Below are the code and all the weights of a small trained network. Each question names an input and a target symbol and asks about switching units off, where a switched-off unit gives its printed mean instead of its output.

import numpy as np


def w(rows, s, z=0):
    codes = np.array(rows[::2]) - 128.0
    scale = np.full(codes.shape[1], s)
    scale[-1] = z or s
    return codes * scale


def f(y):
    return y / 2 * (1 + np.tanh(0.7978845608 * (y + 0.044715 * y**3)))


def softmax(a):
    e = np.exp(a - a.max(-1, keepdims=True))
    return e / e.sum(-1, keepdims=True)


def log_softmax(a):
    a = a - a.max(-1, keepdims=True)
    return a - np.log(np.exp(a).sum(-1, keepdims=True))


def net(x, mask):
    ids = ['αβγδζηθλμξπστφψω'.index(c) for c in x.split()]
    T = len(ids)
    res = E[ids] + P[:T]
    u = 0
    for l in range(3):
        r = res
        for j in range(2):
            rows = slice(2 * j, 2 * j + 2)
            q, k, v = (r @ M[l][rows].T for M in (Q, K, V))
            z = softmax(np.where(np.tri(T) > 0, q @ k.T / 2**0.5, -1e9)) @ v
            o = O[l][rows]
            res = res + np.where(mask[u + j], z, o[:, -1]) @ o[:, :-1]
        u += 2
        y = f(res @ A[l][:, :-1].T + A[l][:, -1])
        res = res + np.where(mask[u : u + 4], y, B[l][:, -1]) @ B[l][:, :-1]
        u += 4
    return log_softmax(res[-1] @ U[:, :-1].T + U[:, -1])


Q, K, V, O, A, B = {}, {}, {}, {}, {}, {}
E = w([
[136,148,148,59,196],'α',
[117,121,121,91,208],'β',
[163,120,103,254,129],'γ',
[113,136,121,88,95],'δ',
[142,150,121,155,38],'ζ',
[120,118,110,164,183],'η',
[133,107,80,198,108],'θ',
[125,135,116,125,47],'λ',
[105,127,123,57,139],'μ',
[169,153,129,189,116],'ξ',
[131,145,144,57,109],'π',
[169,186,162,127,76],'σ',
[182,169,150,99,170],'τ',
[167,127,110,186,189],'φ',
[130,170,152,75,44],'ψ',
[100,111,101,115,126],'ω',
],0.023)
P = w([
[121,96,124,160,162],'0',
[90,178,146,153,141],'1',
[211,102,222,156,121],'2',
[102,205,129,140,117],'3',
[211,100,238,154,129],'4',
[108,227,115,123,98],'5',
[245,106,248,153,126],'6',
[120,191,106,132,112],'7',
],0.016)
Q[0] = w([
[84,155,254,126,128],'0.h1',
[71,54,81,134,128],'0.h1',
[224,121,112,108,130],'0.h2',
[80,159,145,146,153],'0.h2',
],0.0093)
K[0] = w([
[71,255,101,159,181],'0.h1',
[157,80,198,140,120],'0.h1',
[171,154,130,136,171],'0.h2',
[21,175,140,191,181],'0.h2',
],0.0087)
V[0] = w([
[111,116,141,158,101],'0.h1',
[94,168,166,107,178],'0.h1',
[1,215,178,121,117],'0.h2',
[90,206,207,144,77],'0.h2',
],0.008)
O[0] = w([
[164,111,104,1,113,133],'0.h1',
[130,136,139,39,117,210],'0.h1',
[155,137,99,196,125,82],'0.h2',
[122,87,98,95,138,252],'0.h2',
],0.0078,0.0029)
A[0] = w([
[2,148,21,108,137,172],'0.n1',
[32,155,232,180,91,255],'0.n2',
[185,29,245,93,28,49],'0.n3',
[153,205,32,136,228,99],'0.n4',
],0.0066,0.0049)
B[0] = w([
[6,64,191,164,126,186],'0.n1',
[175,86,113,128,129,250],'0.n2',
[118,118,127,150,204,253],'0.n3',
[97,178,114,128,136,180],'0.n4',
],0.017,0.0048)
Q[1] = w([
[70,136,128,166,152],'1.h1',
[137,241,100,149,162],'1.h1',
[63,167,34,109,90],'1.h2',
[130,148,9,105,156],'1.h2',
],0.013)
K[1] = w([
[15,72,94,171,147],'1.h1',
[213,148,94,11,173],'1.h1',
[207,2,173,111,201],'1.h2',
[184,65,60,118,232],'1.h2',
],0.0083)
V[1] = w([
[87,177,110,151,108],'1.h1',
[118,140,29,83,148],'1.h1',
[96,113,254,117,26],'1.h2',
[120,43,217,102,63],'1.h2',
],0.0064)
O[1] = w([
[140,125,30,150,143,104],'1.h1',
[161,160,255,138,138,2],'1.h1',
[130,56,127,82,116,111],'1.h2',
[80,48,223,79,47,141],'1.h2',
],0.0075,0.0031)
A[1] = w([
[196,161,154,95,129,141],'1.n1',
[188,190,178,115,254,255],'1.n2',
[181,68,138,169,123,18],'1.n3',
[165,94,120,51,198,79],'1.n4',
],0.009,0.0042)
B[1] = w([
[106,108,134,172,136,157],'1.n1',
[93,98,20,92,91,249],'1.n2',
[60,92,93,2,117,151],'1.n3',
[161,84,119,225,86,168],'1.n4',
],0.0066,0.016)
Q[2] = w([
[85,147,201,140,172],'2.h1',
[150,249,185,132,78],'2.h1',
[165,24,63,88,143],'2.h2',
[177,2,81,81,196],'2.h2',
],0.0078)
K[2] = w([
[85,82,138,126,175],'2.h1',
[196,48,99,106,178],'2.h1',
[164,205,131,153,65],'2.h2',
[9,209,179,146,83],'2.h2',
],0.011)
V[2] = w([
[104,143,100,99,82],'2.h1',
[248,121,139,148,116],'2.h1',
[158,145,109,50,104],'2.h2',
[154,114,96,160,16],'2.h2',
],0.012)
O[2] = w([
[110,176,113,94,56,167],'2.h1',
[254,52,89,132,149,7],'2.h1',
[205,63,76,5,147,98],'2.h2',
[131,77,61,175,56,177],'2.h2',
],0.0091,0.011)
A[2] = w([
[45,111,172,22,115,255],'2.n1',
[162,121,101,87,82,109],'2.n2',
[164,95,138,59,84,163],'2.n3',
[245,134,125,138,71,123],'2.n4',
],0.012,0.008)
B[2] = w([
[190,101,132,130,144,251],'2.n1',
[39,183,184,67,146,155],'2.n2',
[175,248,165,192,93,152],'2.n3',
[90,63,134,98,162,176],'2.n4',
],0.015,0.027)
U = w([
[206,119,80,102,165,92],'α',
[135,151,155,147,221,90],'β',
[165,92,82,211,109,136],'γ',
[181,59,104,129,31,154],'δ',
[49,90,144,105,39,87],'ζ',
[72,145,151,182,167,114],'η',
[68,98,118,193,58,73],'θ',
[139,111,98,154,1,145],'λ',
[153,77,182,90,154,2],'μ',
[87,63,104,104,117,219],'ξ',
[202,152,113,170,118,188],'π',
[65,105,184,63,146,43],'σ',
[120,152,97,89,116,205],'τ',
[150,158,75,184,122,242],'φ',
[128,150,162,123,92,146],'ψ',
[84,73,192,181,110,96],'ω',
],0.012,0.0072)

Each question gives the input, a string of symbols that net reads in full, and the target symbol t.
The units are the heads (2 rows each of Q, K, V and O) and the neurons (one row each of A and B). Each row of codes is followed by its name. A weight is (code - 128) times the scale printed after its matrix; where a second scale follows, it is the last column's (O, A, B and U).
mask holds one flag per unit, layer by layer, with each layer's heads first. A switched-off unit (its flag False) gives its mean, the last column of its rows in O or B, instead of its output. The means were averaged over made-up inputs and are rounded, as every weight is.
A unit's drop is (log p(t) with every unit on - log p(t) with that unit switched off) / (log p(t) with every unit on - log p(t) with every unit switched off).
The circuit of an input: a set's keep is (log p(t) with only the set's units on - log p(t) with every unit switched off) / (log p(t) with every unit on - log p(t) with every unit switched off). Starting from the 12 units with the biggest drops (on a tie, the unit counted first), units are removed one at a time, each time the one whose removal leaves the highest keep (on an exact tie, the one counted first), for as long as the keep stays at least 0.8.
units of the circuit, in order: the units of the circuit, biggest drop first
top k neurons: the k neurons with the biggest drops, biggest first
k most important neurons of layer l: the k neurons of layer l with the biggest drops, biggest first
which heads matter: for each layer, one digit per head in row order, 1 if its drop is at least 0.15 and else 0, layers parted by /
input ξ η ψ ξ σ ψ ω ω, target ω: top 4 neurons	(2.n1 0.n1 1.n2 1.n4)
input σ ζ θ φ μ, target φ: which heads matter	00 / 01 / 00
input μ β ξ, target β: units of the circuit, in order	(2.h2 0.n4)
input μ α ζ ψ ω, target ψ: top 2 neurons	(2.n3 2.n2)
input ξ ξ θ β ω ζ, target ζ: units of the circuit, in order	(2.h1 2.n2 0.n3)
input α ξ ξ τ γ δ ω, target δ: 2 most important neurons of layer 0	(0.n1 0.n3)
input λ μ α δ ψ ψ δ, target ψ: units of the circuit, in order	(2.n3 2.n2 2.h2)
input ξ ω ψ, target ω: units of the circuit, in order	(2.h2 0.n1 0.n3 1.h2)
input β σ σ δ π τ δ, target τ: top neuron	(0.n4)
input ψ α μ, target α: units of the circuit, in order	(2.h2 0.n3 2.n1 2.n4)
input ψ θ θ, target θ: units of the circuit, in order	(2.h2 2.n1 0.n3)
input ψ η δ ξ, target ξ: top 3 neurons	(0.n1 2.n4 2.n1)
input ω ζ ζ δ ψ α, target α: units of the circuit, in order	(2.n2 2.n1)
input β ω ξ, target ω: which heads matter	01 / 01 / 11
input μ ξ β, target ξ: top 3 neurons	(0.n1 0.n3 2.n1)
input φ ξ ζ ζ τ ω, target ω: top 3 neurons	(2.n1 0.n1 1.n4)
input α ω π τ μ ζ μ ψ, target ψ: units of the circuit, in order	(2.n3 2.h2 1.h2)
input μ δ μ μ ξ, target μ: top 3 neurons	(2.n1 0.n1 1.n3)
input π ω ω ω η ξ λ, target ξ: which heads matter	00 / 01 / 10
input ξ τ ξ ξ ξ ζ, target ζ: units of the circuit, in order	(2.n1 2.h1 2.n2)
